Each row is followed by one of two labels, saying whether the row has a hidden trait. Each part has a new trait and two new labels.
[ 4  6  4  3 11  4  7  2 -2 -1 -3 -4 -6 -6 -5 -4 -4 -3 -1  3  4  1  6  6
  4  3]	Naso
[  0  -4  -9  -5  -9  -5 -14   0   3   5   5   8   8   6  -1  -3  -4  -8
  -8  -3  -1  -2   4   6   5   2]	fako
[-11   1   2   0  -1  -8 -33   2   6   9  -3  -4  -6   8   0  17   4   3
  -7   0  11  -1   8   3  -5  -3]	Naso
[  7   0  -1  -4 -13  -5  -8  -1  15   5   8   8   2  -7  -1 -13  -5 -12
  -8  -4  -5   8  13   8   5   0]	fako
[ -8  -9 -10  -1   5   4  17   2  -7  -3  -7  -6   0  14   3  13   4   3
  -2  -6  -1  -5  -2   5   5   2]	fako
[-12 -12  -9  -4  -9  -1   8   1  22   7  10  10   0   1   3  -3  -2 -12
 -12 -14 -14  -4  -3  -4   0   1]	fako
[  7   8  13   7   1   1  35   0   4  -2  -1 -12  -6  -4   3   8   4   9
   9  -8  -5   2 -19  -4  -3  -2]	fako
[-7 -7 -9 -2 -4 -1 -2  1  0  3  2  4  6 12  4  9  4 10  7 10  8  2  2  2
  1  0]	fako
[ 12  13   6  -3 -14  -3  11   3  17  -3  -6  -7  -2   6   6  -3  -5 -13
  -6   4   5   6   0  -9  -4   1]	Naso
[ -2   3 -10  -3   7  -6 -29   1 -46  -5 -15  -6   6  26  -3  21   2  20
  20  25  31  -7  -6   3  -3  -1]	fako
[-19 -11   3   6  14  -2 -36  -3   3   9   7   1 -13 -11  -2   9   8   5
 -10 -10  -1   3  15   5  -4  -4]	Naso
[ 1  3  7  3  8  6 23  4 26  9  9 11 13 13  7  9  7 10  7  5  4  3  1  0
 -1 -1]	Naso
[ -8   5   1  -1  -2 -11 -38   4   7  11  -3  -6  -7  11   0  22   6   8
  -4  -3  10  -6   8   9  -3  -3]	Naso
[-15  -8   2   5  16   7   2  -2 -22  -9  -4   3  12  15   5  -1  -5 -14
  -9  -4   2   7  12   5  -1  -3]	fako
[-14  -8   4   6  14   3 -10  -4 -21  -3   5  10   9   0  -4 -12  -5   1
   9  12   5  -1  -9 -10  -3   2]	fako
[ 17  14  10   4   8   0   5   1 -16  -4  -9 -11  -8  -6  -9  -5 -11 -12
  -8  -9   0  -7 -12  -1   1   1]	fako
[  1   7  16   8  16  13  43   5  36   9   7   2  -4  -9  -5 -16 -10 -22
 -20 -18 -16  -4  -5   0   3   2]	Naso
[-15 -12 -23  -7  -4  -7 -17   2 -23   3  -4   3  17  31   2  21   3  18
  17  17  22  -6  -7   3  -1   0]	fako
[ 14  12  11   2  -6  -6 -14  -6 -24 -11  -9 -12 -15 -11  -2  -3   2   6
   9   7   5  13  14  11   7   3]	fako
[ 8 10 10  4 10  4  7  1 -2 -2 -5 -7 -8 -7 -5 -7 -5 -6 -3  2  3  1  4  4
  5  3]	Naso
[ -3   6  13   6  15   0 -18  -3 -38  -7  -4   6  19  26   5  10  -3 -11
 -12  -6   3  -3   5  12   7   3]	Naso
[-18 -16  -7   4  18   9  -3  -4 -28  -9   3  12  17   5  -5 -13  -8  -3
   9  16   8  -2 -10 -10  -4   2]	fako
[ 23  24  31  14  14  10  58   3  31   6   8  -6  -8 -19  -5 -14 -11 -23
 -16 -26 -18   0 -13   0   3   1]	Naso
[-12 -14 -20  -8  -7  -4 -16   2   5   9   5  11  10  11  -3  -2  -7 -10
  -9   0   4  -3   6   7   6   3]	fako
[ 0  1 -2  0  2  0 12  3  6  7  4 10 16 19  5 16  5 13 13  9 11  2 -4  3
  2  1]	Naso
[ 15  17  16   6   0  -1  18  -2  -5  -3  -3 -10  -5  -9   0   1   1   4
   9  -1   2   8  -2   4   1  -1]	Naso
[ 11  13  14   3  -2  -5 -19  -4 -10   0   5   7  10   5   1  -4  -5 -12
  -7  -4   0   7   8   7   2  -1]	Naso
[-12 -16 -13  -2   5   8  20   4  17   0  -6 -10 -14  -9   0   4   8  13
   7   1  -6  -7  -8  -8  -2   2]	fako
[ -5  -6 -22  -9   3  -7 -34   4 -33   8  -4   9  22  38  -6  16  -7   5
   6  19  31 -12  -6   5   0   0]	fako
[-18 -12   1   5  19   7 -14  -3 -29  -6  -2   9  16  14  -1  -8  -9 -11
  -4  10  14   5   8  -5  -8  -3]	Naso
[-14  -3  -1   2  13  -3 -31  -1 -27   3   2  11  17  15  -8   2  -6   6
  13  19  20  -9 -14  -9  -6   0]	Naso
[-11   0   5   4  13  -2 -29  -2 -26   1   3  12  15  12  -6  -5  -7   2
  10  19  18  -5  -9 -10  -7  -1]	Naso
[  7  11  12   2  -5  -4 -15  -3   6   2   7   6   1  -6  -3 -11  -4  -7
   0   3   1   7   5  -4  -3  -3]	Naso
[ -7  -4   6   5   9  11  24  -1  -4  -6  -5  -9  -5  -1   6   8   5   2
  -3 -13 -13  -3  -6   2   5   3]	fako
[-11   5  19   9  10  -4 -38  -6  -9   6  12  14   3 -13 -11 -13  -1  12
  14  13  -2  -8 -12 -10   2   5]	Naso
[  7  -3  -8  -3   0   5  20   0 -13  -5  -1   3  10   2   0  -8  -4   1
   8   4   1  -2 -10  -3   3   2]	fako
[ 15  14  13   3   2  -1 -12  -4 -21 -10  -8  -8  -9  -5   2   4   7  12
  12  11   4   5   4  -2  -4  -3]	fako
[ -5   2   8   5  10   9  24   1  11  -2  -3  -9 -16 -19  -4  -7   1   4
   6   6   3   9   9  -1  -2  -3]	Naso
[ -5 -11 -28 -12 -12 -13 -52  -1 -32   3   0  15  26  40   5  21   3   8
  -1   1   3 -22 -19 -12  -7   0]	fako
[ 13  13   1  -4  -7 -12 -48  -3 -25   3   4  16  26  23   1   2  -8 -14
 -14  -4   7  -3   9  14   9   3]	fako
[  5  -6 -10  -2   4   6  13  -1 -17  -5   1   7   7  -1  -4  -6   0   6
   8   1  -6  -6  -4   4   6   1]	fako

[  1  12   2  -2   3   7   5  -2  12  -2   4  -6   1   2   4 -10   0 -16
  -5  -3  -1   0  -6 -18   1  -2  13   3   3 -33   2  17 -25   3  -3  14
   4]	C
[ -7  -4  -9 -23  -2  -1 -12   0 -11  -1  -4   2  -6  -8   4   6   3  -7
 -12   2  -2  -2  -3   9   1  -5 -13  -8  -2  -7   1  -7   4  -5   2  -6
  -6]	C
[  5   8   0  32  -8  -4   2   3   1  -3 -12 -13  -2   2  -3   6  -1  14
  15   1   0   2   5   3  -8   1  12   8   0   8   4  -5   2   9  20  -2
   7]	S
[ -3  -3   6 -29   0 -20 -12   4   5  -5   2  11   4  12   5 -11   8  16
  19  -2   0 -14  -3  -2   6  -5   2 -11   0  -2  -4  12  -6  -3 -17   9
 -15]	C
[ -2   3 -11 -23   4   3  -6   4  -4   5  19   1   4   4   5  -9   6  46
  -7  -3  -1 -15  -5   1  -1  -6 -21  -5  -1   8 -12   9  18  -8  -6   0
  32]	C
[ -2   0  -4 -27   6  -1  -6   2   6   0  16   9   3   4   7 -11   5  -9
  -8  -3  -1 -12  -2  -5   1  -5  -9  -8   0  -5  -5  13 -14  -7 -13   7
  12]	C
[  2   0  -5  -3   0   2   2   2  -2   6  11  -7  10   2  -1  -1   1   1
   6  -2   1  -4  -7   1  -3   0 -11   1  -1  26  -9   0   4  -1  -1  -7
  19]	C
[  0 -14   2   2   6 -13  -8   2  -4   0   2  15  -1   8   2  -3   5  -4
   9   2   1 -11  11  11   7  -1 -16  -8  -1  28  -9  -2   0  -7 -14  -5
   9]	C
[ -3  -5  -1  -8  -5 -15 -11   6  -5   0  -3   2   5   9  -1   1   6  16
  19   0   0  -9  -4   8  -1  -2  -7  -6  -2  18  -5  -3   0  -1  -1  -3
   0]	S
[  2   8  -9  -8  -6  -2  -4   7 -10   2   9  -9   5   1   1   0   5   3
   7  -3  -1 -11 -10   3 -10  -4  -5  -1  -3   9   0  -1  16   1  13   0
   6]	C
[  8   0  -4 -17  -2  -9  -2   8 -16   1   8   8   4  -2   0   0   5 -23
   3  -1  -1  -7  -5   6 -13  -2  -5  -5  -5   4  10  -7   7  -2  10   5
 -15]	S
[ -3  -7   4 -41  -3  -1   2  -4  -1   0  -3   2   4  -9  -6   3  -1 -24
 -13  -1   0  13 -17  -4   7   3   4  -6  -2 -11  10  -6 -11  -3  -9   2
 -40]	S
[  3  11  -2  22  -2   2   2   2   7  -2   2 -11   0   7   2  -4   0 -17
   9  -1  -1  -7   2  -2  -5  -1   9   9   2   1  -5   9   1   6   8   3
  20]	S
[  5  -2  -3  16   5  -4  -6   4 -11  -3   0  13 -12  -2  10   0   1 -32
 -12   3  -2  -7  17  13  -8  -3 -10  -4  -1 -11   6  -2   5  -3   7   1
   6]	C
[ -7   5  -2 -30  -3  11   0  -4   8   2   3 -14   6  -1  -2  -3   0  15
  -1  -5   0   3 -18 -12   9  -2   4   0   1  -7  -3   9  -5   1  -5   2
   3]	S
[ 12   0   5  19   6 -11   5   7  -7  -2   5  12   2   4   2  -3   0   9
   4  -1   0  -4  12   3 -13   2   2   0  -2   2   9  -1  -2   2  10  10
 -13]	C
[ -6  -6   8  44   2  -4  -4  -5   7  -7 -20   5 -14   2   3   5  -4  -6
   3   6   1   4  23   7   9   2  10   4   3  -6  -1  -2   7   3  -4  -5
   4]	S
[ -7   5 -11  10 -10   0 -19  -2 -11  -4 -18 -10 -19  -8   9   9   3 -29
 -12   5  -3  -3   4  14  -1  -9  -5  -1   1 -17  -1  -5  -8   1  12  -8
  13]	S
[  5  10 -13  -6  -2   7   3   7 -11   6  16 -10   6  -3   0   0   3  31
  -1  -4  -1  -7  -7   1 -12  -1 -11   1  -4  13   1  -3  -5   1  14   0
  16]	C
[-13   6  -6 -33 -12   9  -3  -6  13   4  -7 -27   5  -5  -7   5   2 -37
   3  -1   0   8 -24  -8  11  -2   4   4   2  -1  -7   4   9   4  -1  -9
   9]	S
[  6   2  -9 -15   3  -2  -3   7 -12   3  17   7   1   0   6  -5   4  27
  -7  -3  -2  -9  -2   3 -12  -5 -12  -6  -3   1   1   1   2  -5   4   5
   5]	C
[ -5   1  -7  26  -8   1  -4   0  -5   3 -10 -17  -1   1  -4  10   0  -3
  14   2   1   0  -2  11  -2   0  -6   5   0  29  -6  -9  -6   4  11 -16
  23]	S
[-10   8  -8 -18  -3   2 -14  -2  -6  -7 -11  -2 -16  -9  10   4   3 -20
 -19   2  -4  -1   0   1   1  -8  -1  -5   0 -42   7   2  -2  -2   6   4
  -6]	C
[-16  -9  -2 -26  -2  -5 -16  -4  -1  -1  -8   6  -5   0   3   1   4 -45
   0   3   0  -4  -3   8  15  -5 -16 -10   1  -2 -11  -3  -1  -8 -18  -9
   5]	C
[ -4  10  -9 -17  -3  10   2   2   2   7  13 -18  10   0  -2  -3   2  18
   2  -4   0  -4 -17  -9  -2  -2  -7   4   0  10 -10   6  14   2   2  -3
  26]	S
[-10  -2   0 -14   0  10   2  -8   9   3  -5  -9   2  -3  -4   2  -2  -1
  -5   1   1   7  -9  -7  13   1  -5   2   2  -1  -9   3  -9  -1 -13  -7
  11]	S
[ -2   2   3  24  -7 -16  -8   5   2  -5 -12  -2  -2  12   3  -1   4  32
  28   1   0 -12  10   7  -1  -2   8   4   1  15  -5   4 -23   5   5   0
   3]	C
[ -5  -5   8 -30   1 -17 -13   1   5  -7  -8  13  -1   5   6  -6   5 -12
   9   0  -1  -4  -3  -3   9  -3  12 -12   0 -24   4   8  21  -4 -14   9
 -35]	C
[ -2   4  -2  45   4   8  -1  -4   1  -4  -9  -1 -16  -2   7   4  -5 -31
 -15   5  -1   3  20   4   0   0   3  10   3 -17   1  -2   8   3  10  -3
  21]	S
[ -6   6  -2 -30   1   9  -5  -5   4  -4  -1   0  -8  -9   6  -3   0 -15
 -23   0  -2   3  -6 -10   8  -5   4  -4   2 -49   7   9  16  -3   0   9
 -11]	S
[-16   1   3   7  -6 -10 -20  -3   7 -11 -28  -2 -18   3  10   2   3 -23
   7   4  -2  -5   6   5  13  -7  13  -4   3 -31  -4   7  33   2  -4   2
  -3]	S
[ -7   4   4  19   3   8   0 -10  14  -3  -9  -5  -9   1   4  -2  -4  10
  -8   2   0   5   9  -5  11   0  10   0   5 -23  -5   9   7   4  -7   0
  20]	S
[  0   8   1  10 -10  -1   3   0   0  -2 -15 -13  -4  -3  -4   6  -1 -17
   9   1   0   7  -6  -1  -2   1  18   6   1 -10   6  -4  -8  10  15   0
 -12]	S
[ -1   6  -8 -18   3  13   5   2   1   7  21  -8   8   0   0  -5   1   3
 -11  -4   0  -3 -10  -6   0  -1 -13   2   0   8 -10   8  -8  -2  -3  -4
  26]	C
[ 11   9   1  26   0   6   9   2   4   2   7  -9   3   2  -2  -1  -2 -44
   4  -1   0   1 -11  -6  -8   4  12   8   2   6   2   4   2   7  15   5
  10]	S
[  6   0  -2 -25   4  -3   3   6  -7   2  16   7   9   1   0  -6   3 -20
   0  -4  -1  -5 -28  -2  -8  -1  -4  -6  -3   5   6   0   5  -4   2   5
 -16]	C
[ -2   4  -7   9 -12  -4   0   5  -5   4  -4 -20   7   6  -6   7   3 -16
  23  -1   1  -4 -10   7  -6   1  -2   5  -2  35  -8  -9  13   7  14 -10
  13]	S
